Below is a small trained network, with its code and all its weights. Each question gives an input and a class and asks what happens when units are switched off, that is, made to give their printed mean instead of their output.

import numpy as np


def w(rows, s, z=0):
    codes = np.array(rows[::2]) - 128.0
    scale = np.full(codes.shape[1], s)
    scale[-1] = z or s
    return codes * scale


def norm(h):
    return h / np.sqrt((h * h).mean(-1, keepdims=True) + 1e-5)


def f(y):
    return np.maximum(y, 0)


def log_softmax(a):
    a = a - a.max(-1, keepdims=True)
    return a - np.log(np.exp(a).sum(-1, keepdims=True))


def net(x, mask):
    res = np.array(x, float).reshape(1, 7) / 4 @ E
    u = 0
    for l in range(3):
        y = f(norm(res) @ A[l][:, :-1].T + A[l][:, -1])
        res = res + np.where(mask[u : u + 10], y, B[l][:, -1]) @ B[l][:, :-1]
        u += 10
    return log_softmax(norm(res)[-1] @ U[:, :-1].T + U[:, -1])


A, B = {}, {}
E = w([
[148,125,129,137,139,117],'x0',
[166,98,226,1,88,92],'x1',
[162,193,107,87,161,169],'x2',
[36,152,119,81,84,157],'x3',
[129,128,128,130,129,128],'x4',
[157,90,36,87,70,146],'x5',
[108,130,127,115,119,139],'x6',
],0.0049)
A[0] = w([
[176,186,151,67,180,231,17],'0.n1',
[104,157,213,152,182,152,52],'0.n2',
[183,250,86,79,177,188,4],'0.n3',
[19,136,112,82,119,77,94],'0.n4',
[33,160,97,136,56,190,229],'0.n5',
[140,143,148,109,166,185,64],'0.n6',
[88,175,155,104,254,122,59],'0.n7',
[119,32,110,109,127,141,108],'0.n8',
[192,102,51,123,83,139,189],'0.n9',
[148,98,159,49,130,138,125],'0.n10',
],0.0071,0.0017)
B[0] = w([
[120,88,103,141,96,31,191],'0.n1',
[206,133,159,156,2,185,196],'0.n2',
[76,96,90,125,106,59,210],'0.n3',
[138,183,112,116,122,84,194],'0.n4',
[179,151,140,138,172,120,254],'0.n5',
[144,80,112,184,101,42,153],'0.n6',
[204,133,144,120,83,173,199],'0.n7',
[101,145,120,173,88,102,179],'0.n8',
[142,233,180,147,74,174,231],'0.n9',
[132,125,106,156,228,214,206],'0.n10',
],0.0064,0.0048)
A[1] = w([
[116,156,135,105,2,160,251],'1.n1',
[166,132,18,73,88,130,76],'1.n2',
[105,121,44,234,137,99,143],'1.n3',
[130,111,118,44,175,119,199],'1.n4',
[121,148,72,223,113,169,141],'1.n5',
[110,239,130,103,105,94,174],'1.n6',
[197,96,116,89,131,50,97],'1.n7',
[164,16,85,154,165,145,146],'1.n8',
[184,138,110,138,203,160,181],'1.n9',
[6,29,188,239,42,85,72],'1.n10',
],0.005,0.0014)
B[1] = w([
[189,142,156,165,161,127,253],'1.n1',
[137,172,92,238,68,127,190],'1.n2',
[50,64,154,11,168,111,227],'1.n3',
[38,97,188,124,203,131,158],'1.n4',
[104,132,164,44,103,139,236],'1.n5',
[254,111,108,191,174,73,219],'1.n6',
[37,124,122,131,96,105,174],'1.n7',
[191,211,135,178,212,165,152],'1.n8',
[67,142,80,130,234,146,173],'1.n9',
[142,101,68,103,110,34,182],'1.n10',
],0.005,0.0045)
A[2] = w([
[15,139,133,234,143,199,96],'2.n1',
[193,94,181,78,109,57,178],'2.n2',
[123,210,49,138,232,156,169],'2.n3',
[152,68,147,50,147,151,3],'2.n4',
[46,171,92,177,133,131,69],'2.n5',
[189,91,161,90,134,159,138],'2.n6',
[205,137,152,113,212,70,203],'2.n7',
[137,109,2,124,52,209,182],'2.n8',
[97,85,177,177,197,79,223],'2.n9',
[205,185,25,231,123,84,135],'2.n10',
],0.0052,0.0019)
B[2] = w([
[133,82,150,12,129,219,149],'2.n1',
[75,84,33,127,175,156,196],'2.n2',
[134,96,199,129,187,123,204],'2.n3',
[2,24,157,26,190,208,135],'2.n4',
[116,51,129,112,164,125,151],'2.n5',
[47,115,109,121,159,167,160],'2.n6',
[88,177,55,155,106,141,211],'2.n7',
[227,74,178,136,83,110,169],'2.n8',
[190,195,105,117,88,139,173],'2.n9',
[43,121,179,102,125,132,254],'2.n10',
],0.0058,0.0068)
U = w([
[70,86,158,26,205,235,99],'0',
[247,203,217,153,12,175,86],'1',
[107,114,73,118,106,2,32],'2',
[133,203,134,138,155,140,253],'3',
],0.0088,0.004)

Each question gives the input, the list of numbers given to net, and the class t.
The units are the neurons (one row each of A and B). Each row of codes is followed by its name. A weight is (code - 128) times the scale printed after its matrix; where a second scale follows, it is the last column's (A, B and U).
mask holds one flag per neuron, layer by layer. A switched-off neuron (its flag False) gives its mean, the last column of its row in B, instead of its output. The means were averaged over made-up inputs and are rounded, as every weight is.
A unit's drop is (log p(t) with every unit on - log p(t) with that unit switched off) / (log p(t) with every unit on - log p(t) with every unit switched off).
The circuit of an input: a set's keep is (log p(t) with only the set's units on - log p(t) with every unit switched off) / (log p(t) with every unit on - log p(t) with every unit switched off). Starting from the 12 units with the biggest drops (on a tie, the unit counted first), units are removed one at a time, each time the one whose removal leaves the highest keep (on an exact tie, the one counted first), for as long as the keep stays at least 0.8.
circuit, biggest first: the units of the circuit, biggest drop first
unit that matters most: the unit with the biggest drop
top k neurons: the k neurons with the biggest drops, biggest first
top k neurons in layer l: the k neurons of layer l with the biggest drops, biggest first
input [5,-2,4,-3,4,-8,-7], class 1: unit that matters most -> 0.n2
input [6,-5,8,-4,-1,-7,-4], class 2: top 2 neurons in layer 2 -> (2.n1; 2.n7)
input [5,5,8,3,8,-7,7], class 2: circuit, biggest first -> (0.n1; 0.n3; 0.n6)
input [7,6,2,-1,-5,-5,6], class 0: circuit, biggest first -> (0.n9; 2.n2)
input [-6,-2,7,-2,2,-6,-6], class 2: top 2 neurons -> (0.n3; 0.n1)
input [8,5,8,-1,2,2,-8], class 2: circuit, biggest first -> (0.n1; 0.n3)
input [4,8,5,-3,-1,3,-4], class 0: circuit, biggest first -> (0.n10; 2.n4)
input [-1,-5,6,-1,3,-4,-7], class 2: top 4 neurons -> (0.n3; 0.n10; 0.n1; 0.n6)
input [2,-5,-5,4,1,5,-4], class 0: top 3 neurons in layer 2 -> (2.n10; 2.n5; 2.n9)
input [2,-7,-6,0,0,-4,-2], class 0: top 2 neurons -> (2.n1; 0.n1)
input [3,3,4,6,5,5,-3], class 3: top 2 neurons in layer 0 -> (0.n2; 0.n7)
input [-8,-4,8,7,0,-8,7], class 1: circuit, biggest first -> (0.n2; 0.n7)
input [0,-7,-7,-2,1,8,-7], class 1: circuit, biggest first -> (2.n8; 0.n9)
input [-8,-8,-3,8,-6,-7,-6], class 0: unit that matters most -> 2.n1
input [-4,5,-5,7,-5,3,5], class 3: top 4 neurons in layer 1 -> (1.n3; 1.n5; 1.n6; 1.n1)
input [3,4,3,6,-5,0,2], class 3: top 4 neurons -> (0.n4; 0.n10; 1.n3; 1.n6)
input [-8,-1,6,-1,8,5,8], class 2: top 4 neurons -> (0.n3; 0.n1; 0.n2; 0.n7)
input [-5,4,0,8,7,-4,-2], class 3: top 2 neurons in layer 0 -> (0.n4; 0.n9)
input [-1,2,-6,5,8,-6,0], class 1: top 3 neurons -> (0.n2; 0.n3; 1.n3)
input [1,-6,7,1,6,-1,4], class 2: top 2 neurons -> (0.n3; 0.n10)
input [4,-2,4,5,-3,5,4], class 1: circuit, biggest first -> (2.n8)
input [-6,2,-5,8,7,5,4], class 3: top 2 neurons in layer 1 -> (1.n6; 1.n1)
input [-6,6,8,-1,6,1,7], class 2: top 2 neurons -> (0.n1; 0.n3)
input [-7,6,7,5,6,-8,-3], class 1: top 2 neurons in layer 0 -> (0.n2; 0.n7)
input [-4,-4,2,-6,-3,-7,-7], class 1: top 2 neurons -> (0.n2; 0.n10)
input [-2,-5,7,3,3,-6,1], class 2: top 2 neurons in layer 0 -> (0.n3; 0.n1)
input [-3,-3,8,-6,5,7,-4], class 2: circuit, biggest first -> (0.n3)
input [7,6,8,-4,-3,4,2], class 2: top 3 neurons -> (0.n1; 0.n3; 1.n7)
input [5,-3,-1,6,-3,6,-2], class 1: top 2 neurons in layer 0 -> (0.n10; 0.n9)
